Moves between points:
+: kot->vif, gad->gal, seb->buk, vuk->kud, ros->mip, nus->gel, gel->ver, neb->bep, vig->nel, rer->mem, mak->dib, tid->dad, rap->gat, zuf->kap, vab->vuk, ruv->per, mip->zon, nev->pem, bot->dos, fab->ger, lor->lar, mem->nik, kig->lif, vaf->vig, bik->zuf, fol->zik, kap->rap, nes->voz, val->tid, ger->par, dib->gen, sib->dav, kod->mim, mim->kib, voz->gar, fem->ros, dav->nev, ver->leg, zik->mut, dul->vin, zon->maf, mut->gof, zuz->tam, mir->mak, kug->tok, nik->vom, gat->pel, gal->pov, gib->gad, giz->sib, buk->zag, lif->lep, lar->bik, pel->dul, gar->zal, vis->kug, nel->kan, bur->vaz, pov->neb, gen->ruv, bub->vab, maf->pom, kan->kot, gof->fab, bep->vid, riz->kep, kaz->zev, lep->bub, sog->nez, zev->seb, veg->fem, boz->veg, vom->giz, per->bur, nez->fip, leg->val, par->mog, ket->bot, vaz->gir, riv->fol, pom->ket, tok->laf, gir->nes, kud->sog, sak->gib, vif->lor, zat->vaf, vid->vis, mog->kaz, dos->kod, pem->mup, mup->sak, kep->zuz, tam->nop, dad->riv, kib->nus, fip->mir, zag->riz, nop->zat, vin->rer, zal->boz, laf->kig
@: kot->nop, gad->dav, seb->fab, vuk->laf, ros->voz, nus->ket, gel->bot, neb->mup, vig->kep, rer->kap, mak->vuk, tid->kib, rap->vif, zuf->kan, vab->tok, ruv->nez, mip->gar, nev->mem, bot->ros, fab->dad, lor->vaf, mem->rap, kig->bep, vaf->riz, bik->nel, fol->ver, kap->kot, nes->gen, val->mim, ger->riv, dib->kud, sib->vin, kod->zon, mim->maf, voz->ruv, fem->nes, dav->rer, ver->dos, zik->leg, dul->bik, zon->zal, mut->val, zuz->zev, mir->vab, kug->gal, nik->gat, gat->lor, gal->nev, gib->sib, giz->dul, buk->ger, lif->vid, lar->vig, pel->lar, gar->per, vis->gad, nel->zuz, bur->mir, pov->pem, gen->sog, bub->kug, maf->boz, kan->tam, gof->tid, bep->sak, riz->mog, kaz->mut, lep->vis, sog->lif, zev->gof, veg->gir, boz->vaz, vom->pel, per->fip, nez->lep, leg->kod, par->fol, ket->fem, vaz->mak, riv->gel, pom->veg, tok->pov, gir->dib, kud->kig, sak->giz, vif->zat, zat->zag, vid->gib, mog->zik, dos->mip, pem->nik, mup->vom, kep->kaz, tam->seb, dad->nus, kib->pom, fip->bub, zag->par, nop->buk, vin->zuf, zal->bur, laf->neb
!: kot->lar, gad->neb, seb->riz, vuk->nez, ros->maf, nus->leg, gel->val, neb->vis, vig->kot, rer->vom, mak->ruv, tid->fol, rap->dul, zuf->gat, vab->sog, ruv->vaz, mip->pom, nev->sak, bot->mim, fab->mog, lor->zuf, mem->giz, kig->bub, vaf->kan, bik->rap, fol->gof, kap->pel, nes->zal, val->riv, ger->kaz, dib->per, sib->pem, kod->nus, mim->gel, voz->boz, fem->zon, dav->mup, ver->tid, zik->fab, dul->mem, zon->ket, mut->ger, zuz->zat, mir->gen, kug->kig, nik->sib, gat->vin, gal->bep, gib->pov, giz->nev, buk->kep, lif->vab, lar->kap, pel->rer, gar->veg, vis->laf, nel->vif, bur->nes, pov->vid, gen->bur, bub->kud, maf->bot, kan->lor, gof->par, bep->kug, riz->tam, kaz->buk, lep->vuk, sog->mir, zev->zag, veg->mip, boz->ros, vom->dav, per->gir, nez->mak, leg->dad, par->zev, ket->kod, vaz->voz, riv->mut, pom->dos, tok->lif, gir->gar, kud->fip, sak->gal, vif->bik, zat->nel, vid->tok, mog->seb, dos->kib, pem->gib, mup->gad, kep->nop, tam->vaf, dad->zik, kib->ver, fip->dib, zag->zuz, nop->vig, vin->nik, zal->fem, laf->lep

The rows follow the links: the fewer symbols apart two points are, the more alike their rows tend to be.

Each row is also shifted at random along 7 hidden directions that mean nothing.

Some points, each with a row of numbers:
mir: 12 -12 -26 -6 -16 58 10 3 26 -4 18 -15 7 31 9 -51 -11 -36 63 2 11 20 25 -21 -13 0 15 21 -11 43 3 5 31 -2 -4 -39 19 -13 -31 -12 -53 -10 -36 -5 9 -18 -19 4 70 14 -10 -17 -10 1 -13 17 -5
riv: 3 2 -8 8 27 -57 -28 25 -16 -4 -2 -9 -9 -53 -22 24 6 15 -51 24 11 12 -42 -18 3 19 4 -20 0 -46 17 21 -30 -31 1 53 -36 -1 25 4 15 -12 50 11 -29 -9 5 2 -26 -2 9 3 46 -29 22 -26 -19
kep: 35 -4 34 7 -9 3 -16 -22 -15 21 -18 -24 -18 2 -3 24 24 54 -10 9 23 1 0 0 25 -9 -33 -6 -3 9 14 -24 -8 7 18 45 -19 -2 31 22 77 9 1 -12 1 4 3 18 -27 0 -14 3 -4 -44 2 -6 -19
nev: -18 9 16 -7 -3 -1 11 70 -32 -4 7 -22 -9 -50 31 -16 6 -22 46 9 0 10 36 -12 20 -6 34 -16 32 -27 50 8 5 -53 -40 5 11 -21 9 33 -30 -5 13 -47 16 -35 27 -4 29 36 -36 1 -13 -67 -30 -23 -21
kap: -13 12 27 -24 -26 -57 5 19 -3 12 27 42 -49 12 -8 9 16 -15 -37 14 -41 19 -22 -11 -4 -43 -45 91 -62 -13 22 45 -3 27 24 24 20 -9 1 -37 -38 42 -20 90 20 12 56 24 26 -4 16 81 -6 36 20 -65 96
lep: 16 -7 -12 6 7 47 22 42 16 10 13 -14 -12 60 38 -71 43 0 58 0 1 15 60 4 17 22 -34 26 53 5 36 -22 53 22 -32 40 15 54 -19 2 -34 1 -12 -50 6 24 -9 4 63 42 -46 -60 -4 10 -36 37 -53
nes: 48 -16 -32 16 14 42 13 -15 49 -12 8 26 -24 75 10 -45 38 -8 43 68 -23 10 35 9 7 24 -29 -22 16 54 9 19 39 32 -1 21 -21 86 -32 -9 -54 -11 -40 -29 15 70 -33 17 16 6 -35 -64 18 32 -21 65 -67
vid: -58 11 8 -18 -2 -13 1 16 2 -10 34 26 11 -35 12 12 -46 -25 0 25 -29 -1 5 0 -22 -4 24 -1 -45 4 8 32 -2 -9 -24 -36 13 -16 -28 -1 -32 -1 -15 28 30 -10 11 -12 -11 28 -6 43 -27 -5 -11 -25 52
kug: -60 18 -11 -11 35 -55 25 -19 8 -17 22 109 -6 -24 19 20 -8 18 -70 42 -74 -15 -8 57 -6 8 -8 -81 2 -27 -11 38 11 27 -27 -6 -22 63 -43 -10 24 18 -15 7 9 72 7 -23 -105 5 1 7 -2 53 7 35 14
kib: 2 -12 -17 6 14 -45 -19 10 15 -17 0 4 -1 -52 -37 30 -9 -27 -34 21 -4 2 -38 -21 -27 18 35 -28 -41 2 6 42 -34 -33 12 -27 -6 -31 2 -17 -41 -34 20 36 -13 -32 -13 19 -2 -21 20 13 30 -19 14 -14 -11
boz: 6 -6 -29 15 23 28 -12 -40 7 2 0 -19 52 -4 -3 -10 -31 29 -16 -27 40 -9 -15 5 -17 30 12 -45 14 -1 -32 -42 -3 4 -6 -17 -13 -4 -13 4 68 -13 7 -30 -31 -10 -42 -24 -29 -1 10 -34 5 5 6 40 -25
nop: 19 4 24 14 6 -31 9 30 -23 -20 -40 -11 -9 -37 -5 40 23 -19 5 9 -10 -34 14 12 17 -4 41 -51 40 -15 17 9 -41 -44 -6 -10 0 2 39 33 -32 -21 30 -46 5 -6 12 13 -25 -27 -13 -9 5 -38 -21 -3 -51
vig: 78 0 15 5 -14 -13 21 -10 -2 14 1 25 -60 43 10 -22 67 20 -4 43 -14 17 0 1 34 -41 -57 20 0 6 35 14 5 20 27 52 -11 34 12 -8 9 43 -40 3 5 48 36 39 14 -21 -19 15 12 6 4 -1 -3
gar: 34 -4 -33 2 4 5 -14 -33 40 1 51 21 7 33 -9 -28 -29 -12 -13 62 1 22 -31 -27 -34 1 -25 29 -80 38 1 28 -5 29 15 0 -10 15 -41 -37 -26 15 -51 55 6 25 -15 11 18 5 4 31 12 39 9 -3 52
giz: -21 20 33 -13 -14 19 -16 25 -29 8 27 -25 -2 -17 35 1 -32 9 41 52 6 13 24 -18 18 -18 -5 24 -19 0 33 0 -1 -15 -23 42 -16 3 5 38 10 21 -10 -14 39 3 27 -16 -4 56 -43 32 -30 -54 -22 -46 35
vif: 74 -12 19 5 -17 10 32 -20 -25 21 -28 -2 -33 -24 14 -17 68 46 -4 -30 26 10 10 14 40 -35 -7 -66 39 -4 31 -26 10 -21 14 -10 4 -39 17 17 100 18 -29 -55 -20 -24 20 34 -1 -34 -12 -5 -5 -63 6 28 -52
rer: 68 -4 29 6 -32 44 40 -49 7 17 -10 6 1 53 19 -14 24 8 23 -30 7 -32 31 25 4 -42 -18 3 -8 52 0 -40 -2 33 19 -62 48 -14 -8 -2 32 31 -73 -21 20 5 6 30 17 -34 -13 20 -53 18 -25 32 18
voz: -1 -12 -29 13 20 -3 1 23 28 -3 13 -11 24 17 -12 -24 -2 -25 -6 -25 8 -6 -2 -8 -32 36 4 22 0 -3 0 -8 0 10 -11 -16 26 4 -15 -27 -52 -22 16 9 -18 -15 -28 4 43 1 8 -24 14 36 -11 17 -14
kaz: 35 -9 5 7 -19 -19 14 -11 10 -13 -37 3 -11 20 -36 28 22 -44 -4 -36 -11 -27 -13 2 -11 -22 19 24 -3 19 -24 13 -31 -3 40 -55 31 -26 23 -22 -66 -10 0 28 -4 -15 7 29 27 -68 37 14 7 35 8 -4 5
ros: -48 4 -31 6 25 -6 -23 43 2 -34 -8 -32 38 -13 -17 11 -45 -58 23 -7 0 -13 -6 -16 -21 39 52 15 28 -24 -28 11 -18 -30 -20 -5 -7 15 7 5 -97 -42 64 -4 -10 -13 -22 -36 14 9 15 -34 27 21 -5 -12 -15
pov: -52 9 6 -20 -2 -20 7 30 -13 -17 24 29 -5 -77 17 12 -29 -25 9 36 -31 8 9 -2 -5 -8 52 -53 -23 -6 26 46 -1 -48 -31 -42 1 -32 -22 14 -20 -9 -10 -3 25 -25 20 -8 -21 25 -13 32 -18 -51 -9 -22 17
kig: -6 1 -18 7 16 -1 45 2 24 -14 3 49 16 38 18 -24 13 -28 -4 -21 -37 -35 27 41 -16 9 5 -21 35 2 -11 -5 13 29 -21 -50 37 43 -32 -19 -49 2 -23 -23 3 34 -8 -3 -1 -17 -2 -25 -14 74 -25 54 -11
kan: -2 13 31 -1 -15 11 -8 45 -33 -12 -28 -40 -21 0 12 18 9 -22 61 24 -3 -6 31 -10 36 -15 18 21 42 -9 16 3 -11 -34 -7 41 -14 19 44 44 -51 -5 31 -38 26 7 25 -6 10 14 -27 -12 -1 -43 -22 -35 -23
dib: -36 -1 -26 -16 19 -6 -17 -13 12 11 43 42 -21 -22 10 -25 -6 49 -33 52 -12 55 -17 -3 4 18 -36 -31 -29 -9 13 29 47 15 -13 54 -49 24 -41 -12 69 10 -14 23 -7 28 -8 -16 -37 47 -8 -4 20 -15 28 10 4
dav: -3 13 7 -14 -3 -44 25 58 -7 -2 34 35 -37 -12 22 -26 23 -34 -1 38 -38 17 9 -8 5 -27 -9 30 -10 -28 52 46 1 -13 -19 20 18 12 -11 -12 -70 27 -18 18 19 11 50 15 35 16 -19 41 3 6 -11 -35 36
ger: 23 -1 10 1 -18 29 -31 -32 -13 -4 -23 -33 -10 2 -14 24 -14 13 33 36 21 10 -9 -21 23 -15 4 -3 -8 28 -17 3 -11 -17 27 26 -44 -3 28 29 22 -3 4 -5 8 6 -3 -3 -20 -5 -1 -3 8 -43 15 -20 -10
ket: 31 -13 -28 12 -4 55 -2 -82 22 -19 -31 -3 35 21 -19 11 -29 -3 22 -9 20 -21 -10 10 -10 2 35 -59 5 56 -62 -14 -4 2 29 -71 -18 -6 -11 4 23 -20 -23 -24 -9 6 -45 -11 -32 -45 24 -34 0 14 13 54 -30
bub: 39 -12 -25 8 2 14 43 1 16 2 17 8 31 -10 17 -50 10 -24 2 -50 16 -13 12 7 -26 -2 29 -36 8 4 14 -21 1 -10 -18 -86 55 -42 -35 -23 -4 -1 -40 -31 -20 -45 -11 15 48 -21 2 -3 -16 13 -19 43 -10
sog: -8 4 -28 -10 12 30 1 -65 3 22 35 39 16 6 23 -38 -20 70 -34 9 15 31 -18 18 5 -1 -38 -44 -10 -4 -20 -25 43 38 -5 20 -35 16 -45 -8 135 37 -41 -6 -18 31 -13 -30 -54 23 2 -5 -4 14 27 40 21
lif: -20 8 -18 0 13 -9 29 -2 17 -15 21 40 33 9 12 -10 -27 -35 -14 -12 -27 -31 5 24 -32 3 21 -12 -3 -3 -16 4 -9 16 -21 -61 32 14 -36 -20 -46 5 -20 2 6 12 -4 -13 -7 -11 7 11 -19 63 -17 22 32
vom: 16 11 23 -14 -10 -25 4 4 -16 24 47 22 -24 -30 25 -13 5 29 -27 44 -2 26 -8 -11 8 -34 -33 6 -52 -11 52 14 -3 1 -7 28 -2 -18 -13 0 54 44 -43 22 16 1 39 17 -7 27 -23 65 -17 -35 0 -35 54
dul: -28 14 31 -11 -5 -40 13 46 -7 -11 4 36 -44 3 11 21 22 -25 5 43 -59 -7 23 11 15 -15 -9 24 -1 -7 30 43 -1 1 -12 26 6 39 9 6 -74 7 3 14 37 37 37 12 -6 12 -22 23 -8 7 -19 -29 14
leg: 73 -16 -21 19 21 -33 6 -30 27 2 -2 43 -41 18 -18 -9 63 31 -51 52 -12 15 -26 7 8 7 -41 -50 -7 12 19 26 0 18 27 37 -33 42 -5 -23 26 5 -24 5 -22 47 -10 41 -24 -33 -2 -20 44 13 18 41 -50

From each start, follow one symbol. Which point do you reach?
Answers are names.
new walk
-4 5 -1 -9 0 -68 -33 26 -13 1 15 0 -30 -47 -34 24 -5 -10 -47 33 -1 34 -58 -42 -5 -13 -5 41 -51 -35 19 50 -30 -26 23 44 -24 -31 23 -20 -24 6 30 71 -13 -21 31 11 9 -5 26 54 42 -19 38 -72 45
! mog
new walk
-54 -6 -20 -2 31 0 -13 7 11 11 9 15 1 -3 7 -13 7 50 -27 -8 -4 21 5 17 4 51 -29 -26 28 -26 -4 -12 47 25 -25 53 -27 38 -21 -4 58 -16 31 -10 -20 21 -30 -23 -31 43 -8 -52 19 4 10 35 -41
! gir
new walk
29 5 3 -4 -18 14 -38 -25 -5 0 5 -26 -16 17 -17 14 -22 2 21 60 18 26 -27 -39 11 -21 -18 44 -42 24 -8 19 -16 -3 36 48 -44 5 20 9 -5 12 -5 35 12 17 8 -1 1 3 3 25 17 -19 22 -45 31
+ fab
new walk
-37 -11 -11 2 13 25 -33 44 3 -2 15 -60 33 -48 0 -6 -38 -11 36 3 35 16 17 -35 -19 49 42 -12 -13 7 21 -5 3 -42 -34 -5 0 -37 -5 19 -17 -50 36 -18 0 -63 -35 -10 33 52 -22 -26 -1 -71 -21 -12 -36
@ mak
new walk
0 7 26 -12 -15 2 1 80 -18 32 34 -34 -37 24 34 -52 39 8 34 2 10 41 34 -29 24 -8 -57 102 7 -31 68 -10 33 8 -24 89 22 6 12 2 -20 28 4 5 13 -9 40 13 87 63 -42 14 -6 -27 -20 -50 18
+ dav
new walk
-23 8 32 -5 -12 1 20 40 -13 2 -41 5 -46 62 12 1 60 -3 35 -29 -37 -12 49 30 43 -5 -37 56 75 -18 0 -9 35 27 -2 55 10 58 32 11 -47 7 30 -21 17 46 26 0 18 4 -13 -41 -3 29 -13 3 -31
+ kap
new walk
-70 12 0 -10 16 -33 9 51 5 5 28 21 11 12 12 -12 -9 -14 -27 -34 -30 -8 11 15 -21 24 -19 55 4 -40 6 -2 15 31 -33 14 35 22 -17 -24 -45 4 27 29 3 7 7 -17 17 32 2 6 -9 57 -12 -13 36
+ laf
new walk
-16 -15 -35 0 17 -25 23 44 37 -9 13 32 -13 15 -12 -35 33 -43 -11 -23 -30 10 7 2 -25 29 1 17 8 -9 13 30 25 10 -13 -23 35 11 -29 -45 -87 -23 5 24 -15 -5 -11 17 57 -5 12 -26 23 49 -4 24 -22
+ per
new walk
-13 7 3 -2 -5 -31 -14 -7 -5 -20 -25 7 -11 1 -31 46 -14 -30 -10 11 -21 -13 -27 -2 -1 -12 14 22 -6 -5 -33 29 -28 -8 28 2 -17 9 27 -2 -53 -6 29 33 4 16 11 -5 -22 -34 31 14 21 27 21 -28 20
+ mog
new walk
44 -13 -52 12 11 -14 21 1 31 -47 -6 25 10 -18 -25 -8 -7 -86 17 32 -21 -14 -17 -11 -31 1 75 -57 -4 26 -9 57 -31 -48 7 -92 9 -8 -23 -23 -122 -35 -19 -5 -7 -12 -16 17 25 -56 20 -10 31 22 -3 26 -31
+ zon
new walk
-56 9 -27 -10 16 13 4 2 9 0 11 20 20 35 13 -29 -17 4 -3 -30 -13 5 5 18 -5 22 -19 27 32 -27 -33 -16 39 36 -19 19 -2 41 -24 -16 0 8 15 2 -11 30 -10 -41 -4 23 11 -32 5 63 8 21 14
+ fip
new walk
-3 -3 27 7 -16 -9 -8 4 -10 -12 -44 -40 17 -9 -30 54 -14 -34 7 -50 9 -41 -3 -2 -12 -4 39 22 0 10 -25 -12 -46 -20 20 -49 31 -44 41 8 -44 -27 35 10 3 -41 -3 10 10 -40 25 13 -13 -2 -6 -23 4
! kep
new walk
37 -3 -8 18 6 6 -20 1 4 -45 -19 -24 7 -30 -19 40 -30 -55 47 87 -3 -22 -1 -24 -5 4 69 -58 -12 42 1 43 -55 -61 5 -32 -34 10 18 34 -93 -42 6 -29 22 2 -17 8 -20 -20 -16 -10 17 -45 -21 -7 -45
! fol
new walk
6 -14 -26 -11 -1 13 -6 -4 -2 19 44 -13 19 -79 8 -41 -25 19 -11 -8 45 47 -22 -35 -20 -2 26 -51 -48 -1 33 2 13 -40 -15 -42 7 -90 -39 -10 78 -3 -31 3 -24 -82 -8 6 28 25 0 27 -5 -75 14 -4 13
! dib
new walk
4 -3 -21 -1 -3 64 -44 -10 9 -20 4 -35 -9 15 1 -9 -33 -7 85 103 12 38 15 -37 21 17 12 -14 -5 48 -4 29 22 -24 1 54 -75 46 -1 37 -35 -23 -1 -23 27 34 -28 -21 -3 43 -32 -46 23 -52 -3 -2 -43
+ pom
new walk
57 3 12 7 5 -53 22 11 -8 4 -5 42 -59 3 2 -1 72 15 -37 43 -29 7 -9 13 29 -26 -35 -19 15 -22 40 29 -8 2 16 48 -15 36 16 -5 2 29 -14 -4 -4 44 38 35 -16 -26 -13 11 26 1 6 1 -20
+ vig
